Here is a tiny trained network, its code and every weight. The questions are about switching its units off for an input and a target symbol, where a switched-off unit gives its printed mean instead of its output.

import numpy as np


def w(rows, s, z=0):
    codes = np.array(rows[::2]) - 128.0
    scale = np.full(codes.shape[1], s)
    scale[-1] = z or s
    return codes * scale


def f(y):
    return y / 2 * (1 + np.tanh(0.7978845608 * (y + 0.044715 * y**3)))


def softmax(a):
    e = np.exp(a - a.max(-1, keepdims=True))
    return e / e.sum(-1, keepdims=True)


def log_softmax(a):
    a = a - a.max(-1, keepdims=True)
    return a - np.log(np.exp(a).sum(-1, keepdims=True))


def net(x, mask):
    ids = ['ΓΛΞΠΦΩαηθτψ'.index(c) for c in x.split()]
    T = len(ids)
    res = E[ids] + P[:T]
    r = res
    for j in range(3):
        rows = slice(2 * j, 2 * j + 2)
        q, k, v = (r @ M[0][rows].T for M in (Q, K, V))
        z = softmax(np.where(np.tri(T) > 0, q @ k.T / 2**0.5, -1e9)) @ v
        o = O[0][rows]
        res = res + np.where(mask[j], z, o[:, -1]) @ o[:, :-1]
    y = f(res @ A[0][:, :-1].T + A[0][:, -1])
    res = res + np.where(mask[3:15], y, B[0][:, -1]) @ B[0][:, :-1]
    return log_softmax(res[-1] @ U[:, :-1].T + U[:, -1])


Q, K, V, O, A, B = {}, {}, {}, {}, {}, {}
E = w([
[190,138,166,174],'Γ',
[174,126,177,112],'Λ',
[144,116,155,138],'Ξ',
[202,131,166,132],'Π',
[150,176,157,52],'Φ',
[111,153,146,5],'Ω',
[108,91,142,120],'α',
[216,107,23,106],'η',
[146,119,159,103],'θ',
[186,135,166,119],'τ',
[107,101,154,89],'ψ',
],0.019)
P = w([
[118,253,177,103],'0',
[146,117,179,73],'1',
[158,110,176,91],'2',
[174,100,173,113],'3',
[177,104,167,100],'4',
[184,93,167,123],'5',
[190,94,164,121],'6',
[198,92,162,129],'7',
[204,91,160,133],'8',
[208,94,159,126],'9',
[205,94,155,119],'10',
[207,90,152,122],'11',
[227,102,152,117],'12',
[222,99,148,112],'13',
],0.013)
Q[0] = w([
[89,171,92,99],'h0',
[174,19,165,115],'h0',
[91,122,118,128],'h1',
[187,67,144,84],'h1',
[157,190,240,140],'h2',
[7,131,112,167],'h2',
],0.017)
K[0] = w([
[104,120,110,131],'h0',
[45,193,192,167],'h0',
[145,105,151,115],'h1',
[101,194,54,170],'h1',
[206,172,172,90],'h2',
[70,174,253,141],'h2',
],0.017)
V[0] = w([
[185,107,131,116],'h0',
[153,96,57,111],'h0',
[108,157,191,208],'h1',
[43,156,154,116],'h1',
[133,136,6,124],'h2',
[139,202,135,129],'h2',
],0.025)
O[0] = w([
[187,90,164,166,151],'h0',
[75,52,115,210,2],'h0',
[64,8,143,2,124],'h1',
[28,81,38,168,95],'h1',
[53,5,42,211,152],'h2',
[144,85,219,110,135],'h2',
],0.011,0.021)
A[0] = w([
[136,13,160,135,169],'n0',
[131,128,174,101,10],'n1',
[83,143,179,115,57],'n2',
[107,94,109,83,51],'n3',
[131,140,246,149,45],'n4',
[143,194,117,104,240],'n5',
[99,165,90,222,67],'n6',
[59,33,110,124,189],'n7',
[6,119,136,143,246],'n8',
[138,89,111,138,192],'n9',
[192,111,48,95,252],'n10',
[109,158,66,123,116],'n11',
],0.011,0.0022)
B[0] = w([
[54,181,133,189,169],'n0',
[146,140,114,231,229],'n1',
[184,152,111,174,180],'n2',
[109,150,122,107,149],'n3',
[59,131,89,83,253],'n4',
[135,73,139,114,246],'n5',
[89,133,143,6,186],'n6',
[233,140,142,63,154],'n7',
[113,103,41,217,132],'n8',
[157,143,144,148,163],'n9',
[114,111,159,179,213],'n10',
[118,100,135,116,140],'n11',
],0.017,0.024)
U = w([
[177,215,162,90,218],'Γ',
[170,59,254,92,172],'Λ',
[169,152,99,146,2],'Ξ',
[135,125,193,169,77],'Π',
[138,83,119,107,55],'Φ',
[97,80,153,89,27],'Ω',
[145,112,78,120,102],'α',
[86,167,179,131,71],'η',
[108,66,173,131,150],'θ',
[122,102,186,159,110],'τ',
[111,70,162,115,97],'ψ',
],0.0069,0.0035)

Each question gives the input, a string of symbols that net reads in full, and the target symbol t.
The units are the heads (2 rows each of Q, K, V and O) and the neurons (one row each of A and B). Each row of codes is followed by its name. A weight is (code - 128) times the scale printed after its matrix; where a second scale follows, it is the last column's (O, A, B and U).
mask holds one flag per unit, heads first, then neurons. A switched-off unit (its flag False) gives its mean, the last column of its rows in O or B, instead of its output. The means were averaged over made-up inputs and are rounded, as every weight is.
A unit's drop is (log p(t) with every unit on - log p(t) with that unit switched off) / (log p(t) with every unit on - log p(t) with every unit switched off).
The circuit of an input: a set's keep is (log p(t) with only the set's units on - log p(t) with every unit switched off) / (log p(t) with every unit on - log p(t) with every unit switched off). Starting from the 12 units with the biggest drops (on a tie, the unit counted first), units are removed one at a time, each time the one whose removal leaves the highest keep (on an exact tie, the one counted first), for as long as the keep stays at least 0.8.
circuit, biggest first: the units of the circuit, biggest drop first
most important unit: the unit with the biggest drop
k most important neurons: the k neurons with the biggest drops, biggest first
heads that matter: for each layer, one digit per head in row order, 1 if its drop is at least 0.15 and else 0, layers parted by /
drop when u is switched off: that unit's drop, to one decimal
input Ξ Ξ ψ Γ Φ Φ η τ, target Ξ: most important unit	h2
input Ξ θ η α ψ, target Ξ: 2 most important neurons	(n7, n8)
input α τ τ Ω α η Π θ θ, target α: circuit, biggest first	(h2, n8)
input α Γ η Λ, target α: circuit, biggest first	(h2, n8, h1)
input Ω θ α Ω α η Λ Γ Λ τ, target Ω: heads that matter	011
input Ω η τ Ω Ω Π Ξ Π, target Ω: circuit, biggest first	(n6, h1, h2)
input η α α Π α Π τ θ, target η: 3 most important neurons	(n0, n5, n6)
input Φ α η Π Ξ Ξ α η, target Λ: circuit, biggest first	(n4, n1)
input Ω Γ Ω Ω α τ Ω η Π Ξ Π, target Ω: circuit, biggest first	(n6, h2, h1)
input Π τ τ η α Ω Ω, target Π: heads that matter	111
input Γ η Π Γ Π Π, target Γ: 4 most important neurons	(n7, n0, n5, n3)
input Π Π η Φ Φ, target Π: circuit, biggest first	(h2, n4, h1)
input τ α Ξ, target Γ: heads that matter	001
input Π θ α η ψ τ θ θ τ ψ τ η, target Λ: most important unit	n1
input α α Π θ Π ψ α τ τ τ Ξ η τ, target α: heads that matter	111
input Π Ξ θ α ψ τ η, target Π: heads that matter	011
input α Π Λ η τ Π θ Π Π ψ ψ, target α: circuit, biggest first	(h2, n8)
input Π τ α η Π Ω ψ Π τ Λ Γ, target Π: 3 most important neurons	(n4, n5, n0)
input Γ Π Λ Π Π Λ Ξ Λ η Π Π Ξ, target Γ: 3 most important neurons	(n7, n0, n5)
input Γ α Π Φ η Λ, target Γ: most important unit	n7
input α τ ψ Ξ θ Ξ η Ω θ τ Π Ω Ξ Ω, target α: heads that matter	101
input Λ α Φ τ η Π Λ Π Ω Π α Φ, target Λ: 2 most important neurons	(n4, n1)
input α η τ Π Γ Ω Π, target α: heads that matter	111
input Λ α Γ Ω ψ Γ ψ η Φ, target Λ: 3 most important neurons	(n1, n4, n0)
input η α Ξ Γ Π θ Ξ Ω α Π Ξ, target η: 2 most important neurons	(n0, n5)
input η Π Π Φ Π Φ τ α Π Ω, target η: 3 most important neurons	(n0, n5, n1)
input η Π Π Ω Γ ψ, target η: most important neuron	(n0)
input Π Ξ α η Π τ Π Π θ, target Π: 3 most important neurons	(n4, n5, n6)
input Π Ω ψ Γ Ξ Γ ψ, target Γ: 4 most important neurons	(n4, n2, n1, n10)
input Λ Π τ Ω Ξ η θ τ Π τ Ω Φ Ω, target Λ: drop when h2 is switched off	0.4
